Here is a tiny trained network, its code and every weight. The questions are about switching its units off for an input and a target symbol, where a switched-off unit gives its printed mean instead of its output.

import numpy as np


def w(rows, s, z=0):
    codes = np.array(rows[::2]) - 128.0
    scale = np.full(codes.shape[1], s)
    scale[-1] = z or s
    return codes * scale


def f(y):
    return np.maximum(y, 0)


def softmax(a):
    e = np.exp(a - a.max(-1, keepdims=True))
    return e / e.sum(-1, keepdims=True)


def log_softmax(a):
    a = a - a.max(-1, keepdims=True)
    return a - np.log(np.exp(a).sum(-1, keepdims=True))


def net(x, mask):
    ids = ['ΘΛΞΦΩαβδεζημστψ'.index(c) for c in x.split()]
    T = len(ids)
    res = E[ids] + P[:T]
    u = 0
    for l in range(3):
        r = res
        for j in range(2):
            rows = slice(2 * j, 2 * j + 2)
            q, k, v = (r @ M[l][rows].T for M in (Q, K, V))
            z = softmax(np.where(np.tri(T) > 0, q @ k.T / 2**0.5, -1e9)) @ v
            o = O[l][rows]
            res = res + np.where(mask[u + j], z, o[:, -1]) @ o[:, :-1]
        u += 2
        y = f(res @ A[l][:, :-1].T + A[l][:, -1])
        res = res + np.where(mask[u : u + 4], y, B[l][:, -1]) @ B[l][:, :-1]
        u += 4
    return log_softmax(res[-1] @ U[:, :-1].T + U[:, -1])


Q, K, V, O, A, B = {}, {}, {}, {}, {}, {}
E = w([
[97,144,144],'Θ',
[189,118,131],'Λ',
[207,84,115],'Ξ',
[101,99,156],'Φ',
[91,114,146],'Ω',
[97,82,156],'α',
[103,111,150],'β',
[84,116,141],'δ',
[84,131,133],'ε',
[202,86,113],'ζ',
[181,118,95],'η',
[150,6,131],'μ',
[96,116,159],'σ',
[73,169,135],'τ',
[192,91,108],'ψ',
],0.017)
P = w([
[203,4,232],'0',
[6,92,89],'1',
[21,102,87],'2',
[102,76,175],'3',
[116,97,165],'4',
[98,155,161],'5',
[176,100,187],'6',
[144,99,187],'7',
[87,158,132],'8',
[134,148,173],'9',
[183,147,209],'10',
],0.0043)
Q[0] = w([
[94,78,243],'0.h1',
[45,200,114],'0.h1',
[17,153,3],'0.h2',
[254,121,200],'0.h2',
],0.0071)
K[0] = w([
[206,112,125],'0.h1',
[120,123,183],'0.h1',
[165,134,201],'0.h2',
[85,201,11],'0.h2',
],0.012)
V[0] = w([
[199,102,137],'0.h1',
[133,110,185],'0.h1',
[168,255,51],'0.h2',
[78,105,49],'0.h2',
],0.0085)
O[0] = w([
[83,113,146,157],'0.h1',
[111,99,122,159],'0.h1',
[1,205,50,3],'0.h2',
[162,212,40,127],'0.h2',
],0.0085,0.0063)
A[0] = w([
[200,113,85,14],'0.n1',
[125,52,59,65],'0.n2',
[254,91,126,1],'0.n3',
[186,253,164,119],'0.n4',
],0.0093,0.0064)
B[0] = w([
[114,138,197,150],'0.n1',
[98,222,254,158],'0.n2',
[93,134,71,254],'0.n3',
[151,17,102,140],'0.n4',
],0.0093,0.0048)
Q[1] = w([
[130,12,145],'1.h1',
[41,58,159],'1.h1',
[146,231,95],'1.h2',
[74,85,164],'1.h2',
],0.012)
K[1] = w([
[199,91,123],'1.h1',
[102,142,151],'1.h1',
[184,4,243],'1.h2',
[241,123,214],'1.h2',
],0.011)
V[1] = w([
[214,112,121],'1.h1',
[112,181,110],'1.h1',
[155,252,170],'1.h2',
[110,190,58],'1.h2',
],0.016)
O[1] = w([
[151,150,91,206],'1.h1',
[88,68,127,15],'1.h1',
[47,167,182,43],'1.h2',
[85,248,87,7],'1.h2',
],0.011,0.013)
A[1] = w([
[170,93,125,96],'1.n1',
[167,165,100,95],'1.n2',
[83,197,230,7],'1.n3',
[152,94,252,126],'1.n4',
],0.013,0.014)
B[1] = w([
[125,170,151,239],'1.n1',
[95,127,165,143],'1.n2',
[240,5,222,128],'1.n3',
[85,125,122,251],'1.n4',
],0.016,0.02)
Q[2] = w([
[7,152,136],'2.h1',
[67,123,185],'2.h1',
[102,165,254],'2.h2',
[242,16,67],'2.h2',
],0.0093)
K[2] = w([
[102,131,10],'2.h1',
[132,169,158],'2.h1',
[57,185,82],'2.h2',
[241,80,161],'2.h2',
],0.013)
V[2] = w([
[132,157,152],'2.h1',
[91,116,249],'2.h1',
[177,135,32],'2.h2',
[158,148,183],'2.h2',
],0.012)
O[2] = w([
[52,99,88,124],'2.h1',
[65,87,118,253],'2.h1',
[251,3,23,88],'2.h2',
[48,156,176,185],'2.h2',
],0.0065,0.021)
A[2] = w([
[148,110,225,20],'2.n1',
[2,41,184,48],'2.n2',
[122,6,117,1],'2.n3',
[14,211,21,26],'2.n4',
],0.0085,0.007)
B[2] = w([
[129,114,173,170],'2.n1',
[202,196,48,253],'2.n2',
[2,82,135,138],'2.n3',
[55,3,238,130],'2.n4',
],0.0099,0.018)
U = w([
[30,73,106,255],'Θ',
[159,113,200,86],'Λ',
[152,124,188,43],'Ξ',
[100,125,176,49],'Φ',
[135,127,171,54],'Ω',
[159,147,219,46],'α',
[122,129,175,44],'β',
[128,118,156,58],'δ',
[150,120,159,57],'ε',
[129,110,167,49],'ζ',
[250,102,106,71],'η',
[9,152,172,64],'μ',
[119,164,95,193],'σ',
[135,104,119,128],'τ',
[173,112,170,42],'ψ',
],0.011,0.0078)

Each question gives the input, a string of symbols that net reads in full, and the target symbol t.
The units are the heads (2 rows each of Q, K, V and O) and the neurons (one row each of A and B). Each row of codes is followed by its name. A weight is (code - 128) times the scale printed after its matrix; where a second scale follows, it is the last column's (O, A, B and U).
mask holds one flag per unit, layer by layer, with each layer's heads first. A switched-off unit (its flag False) gives its mean, the last column of its rows in O or B, instead of its output. The means were averaged over made-up inputs and are rounded, as every weight is.
A unit's drop is (log p(t) with every unit on - log p(t) with that unit switched off) / (log p(t) with every unit on - log p(t) with every unit switched off).
The circuit of an input: a set's keep is (log p(t) with only the set's units on - log p(t) with every unit switched off) / (log p(t) with every unit on - log p(t) with every unit switched off). Starting from the 12 units with the biggest drops (on a tie, the unit counted first), units are removed one at a time, each time the one whose removal leaves the highest keep (on an exact tie, the one counted first), for as long as the keep stays at least 0.8.
units of the circuit, in order: the units of the circuit, biggest drop first
most important unit: the unit with the biggest drop
k most important neurons: the k neurons with the biggest drops, biggest first
top k neurons in layer l: the k neurons of layer l with the biggest drops, biggest first
heads that matter: for each layer, one digit per head in row order, 1 if its drop is at least 0.15 and else 0, layers parted by /
input μ Θ Θ, target α: units of the circuit, in order => 0.h2; 1.n1; 2.h2
input η η Θ, target Θ: heads that matter => 01 / 10 / 01
input Θ μ σ, target σ: 4 most important neurons => 2.n2; 1.n4; 1.n1; 0.n2
input μ η μ τ Θ η η η, target μ: 2 most important neurons => 1.n1; 0.n2
input Θ Φ σ, target σ: units of the circuit, in order => 2.n2; 1.h1
input η Θ μ Θ η μ Θ ψ η, target η: heads that matter => 01 / 01 / 11
input Θ Θ μ Θ Λ η Ω ψ α Θ η, target Θ: most important unit => 2.n2
input Θ Θ ε Θ ψ, target Θ: units of the circuit, in order => 2.n2; 2.h2; 2.n3
input Θ Λ Ξ Θ η Θ Θ μ, target σ: top 3 neurons in layer 0 => 0.n2; 0.n3; 0.n4
input μ η Θ Θ δ β Θ Θ Θ Λ ζ, target μ: units of the circuit, in order => 1.n1; 2.h2; 0.h2
input Θ η Θ Θ Ξ, target Θ: 2 most important neurons => 2.n2; 1.n1
input τ μ β Φ η ψ η η Φ τ, target Θ: 4 most important neurons => 2.n2; 1.n1; 0.n2; 1.n4
input Θ Θ Θ μ, target σ: units of the circuit, in order => 2.n2; 0.n2; 1.n4
input η δ τ, target Θ: units of the circuit, in order => 1.h1; 1.n1
input η Λ Ξ η, target η: most important unit => 2.h2
input Θ Θ Θ Θ, target σ: 3 most important neurons => 2.n2; 1.n1; 0.n3
input Θ Θ δ Θ Θ α, target σ: heads that matter => 00 / 11 / 00
input β Θ Θ Θ Φ, target σ: 4 most important neurons => 2.n2; 1.n4; 1.n1; 0.n4
input Θ Θ σ Φ, target σ: 2 most important neurons => 2.n2; 0.n3
input Θ Θ α, target σ: top 2 neurons in layer 0 => 0.n3; 0.n4
